Below is a small trained network, with its code and all its weights. Each question gives an input and a target symbol and asks what happens when units are switched off, that is, made to give their printed mean instead of their output.

import numpy as np


def w(rows, s, z=0):
    codes = np.array(rows[::2]) - 128.0
    scale = np.full(codes.shape[1], s)
    scale[-1] = z or s
    return codes * scale


def norm(h):
    return h / np.sqrt((h * h).mean(-1, keepdims=True) + 1e-5)


def f(y):
    return np.maximum(y, 0)


def softmax(a):
    e = np.exp(a - a.max(-1, keepdims=True))
    return e / e.sum(-1, keepdims=True)


def log_softmax(a):
    a = a - a.max(-1, keepdims=True)
    return a - np.log(np.exp(a).sum(-1, keepdims=True))


def net(x, mask):
    ids = ['ΔΘΨΩαβγεηλμξπ'.index(c) for c in x.split()]
    T = len(ids)
    res = E[ids] + P[:T]
    q, k, v = (norm(res) @ M[0].T for M in (Q, K, V))
    z = softmax(np.where(np.tri(T) > 0, q @ k.T / 2**0.5, -1e9)) @ v
    res = res + np.where(mask[0], z, O[0][:, -1]) @ O[0][:, :-1]
    y = f(norm(res) @ A[0][:, :-1].T + A[0][:, -1])
    res = res + np.where(mask[1:9], y, B[0][:, -1]) @ B[0][:, :-1]
    return log_softmax(norm(res)[-1] @ U[:, :-1].T + U[:, -1])


Q, K, V, O, A, B = {}, {}, {}, {}, {}, {}
E = w([
[106,83,205,100,128,73],'Δ',
[149,109,181,123,152,176],'Θ',
[132,56,130,182,143,59],'Ψ',
[139,65,62,121,47,166],'Ω',
[3,92,156,34,119,16],'α',
[64,92,25,85,94,59],'β',
[171,136,78,146,118,77],'γ',
[183,46,226,128,32,119],'ε',
[168,94,146,185,149,159],'η',
[196,137,204,90,102,248],'λ',
[87,168,157,150,139,124],'μ',
[90,183,155,154,115,143],'ξ',
[145,179,146,48,75,115],'π',
],0.0073)
P = w([
[34,66,176,116,3,172],'0',
[81,83,177,156,27,155],'1',
[104,97,152,169,42,142],'2',
[116,101,152,173,61,126],'3',
[127,112,146,176,73,113],'4',
[141,115,144,184,91,101],'5',
[140,128,138,184,115,94],'6',
[174,141,140,198,138,79],'7',
[175,138,131,195,143,78],'8',
[163,110,115,191,136,75],'9',
],0.0047)
Q[0] = w([
[77,100,168,238,115,66],'H0',
[221,67,177,253,31,96],'H0',
],0.0059)
K[0] = w([
[233,210,126,120,140,108],'H0',
[163,254,154,120,239,103],'H0',
],0.0061)
V[0] = w([
[77,253,133,140,86,134],'H0',
[50,106,94,252,198,150],'H0',
],0.0047)
O[0] = w([
[115,254,127,144,68,153,237],'H0',
[53,100,187,173,80,148,254],'H0',
],0.0076,0.00069)
A[0] = w([
[146,221,147,68,110,115,105],'N0',
[138,105,139,161,157,182,182],'N1',
[151,36,88,129,161,75,163],'N2',
[130,115,170,73,132,156,58],'N3',
[76,94,146,59,142,86,48],'N4',
[124,130,76,111,116,4,248],'N5',
[3,146,125,177,126,78,154],'N6',
[139,93,185,92,77,66,144],'N7',
],0.0069,0.0018)
B[0] = w([
[236,146,37,212,184,39,186],'N0',
[127,220,54,110,218,115,210],'N1',
[110,72,111,56,188,166,223],'N2',
[73,172,141,82,254,122,149],'N3',
[117,189,178,113,96,196,157],'N4',
[78,156,142,169,196,190,240],'N5',
[187,169,166,208,117,142,253],'N6',
[152,144,57,93,184,42,236],'N7',
],0.0042,0.0039)
U = w([
[140,98,173,79,159,53,114],'Δ',
[180,126,150,62,198,205,152],'Θ',
[89,2,133,185,171,86,173],'Ψ',
[105,85,55,113,52,188,112],'Ω',
[53,174,166,83,142,105,35],'α',
[18,140,24,130,148,132,5],'β',
[181,191,13,146,151,87,225],'γ',
[200,61,152,94,63,85,77],'ε',
[144,60,162,194,146,197,200],'η',
[173,164,160,55,141,219,121],'λ',
[112,217,169,199,73,142,62],'μ',
[100,190,184,206,73,140,210],'ξ',
[178,208,70,73,125,46,62],'π',
],0.0083,0.0029)

Each question gives the input, a string of symbols that net reads in full, and the target symbol t.
The units are the heads (2 rows each of Q, K, V and O) and the neurons (one row each of A and B). Each row of codes is followed by its name. A weight is (code - 128) times the scale printed after its matrix; where a second scale follows, it is the last column's (O, A, B and U).
mask holds one flag per unit, heads first, then neurons. A switched-off unit (its flag False) gives its mean, the last column of its rows in O or B, instead of its output. The means were averaged over made-up inputs and are rounded, as every weight is.
A unit's drop is (log p(t) with every unit on - log p(t) with that unit switched off) / (log p(t) with every unit on - log p(t) with every unit switched off).
The circuit of an input: a set's keep is (log p(t) with only the set's units on - log p(t) with every unit switched off) / (log p(t) with every unit on - log p(t) with every unit switched off). Starting from all 9 units, units are removed one at a time, each time the one whose removal leaves the highest keep (on an exact tie, the one counted first), for as long as the keep stays at least 0.8.
circuit, biggest first: the units of the circuit, biggest drop first
top k neurons: the k neurons with the biggest drops, biggest first
drop when u is switched off: that unit's drop, to one decimal
input η η μ μ ξ π Θ, target γ: circuit, biggest first : [H0, N0]
input π ε η π, target γ: circuit, biggest first : [N0]
input λ λ π η η, target γ: top 2 neurons : [N1, N5]
input η π η Δ μ ε η Δ Ω, target Ω: top 3 neurons : [N0, N6, N7]
input μ Ω μ π μ, target γ: circuit, biggest first : [H0, N0]
input π μ Ω μ Ω η, target ξ: circuit, biggest first : [H0, N2]
input Ψ Ψ γ π Ω Δ, target γ: top 2 neurons : [N7, N0]
input μ μ Δ η η α η γ, target Ψ: top 2 neurons : [N1, N2]
input η μ μ Θ, target ξ: top 2 neurons : [N2, N5]
input λ η η γ π η, target γ: top 3 neurons : [N1, N5, N6]
input ξ η η η η η Ω, target Ψ: drop when H0 is switched off : 0.8
input η Ψ α μ η μ Θ, target ξ: drop when H0 is switched off : 1.3
input μ γ λ η η η η, target Ψ: drop when H0 is switched off : 1.1
input μ μ γ, target ξ: top neuron : [N1]
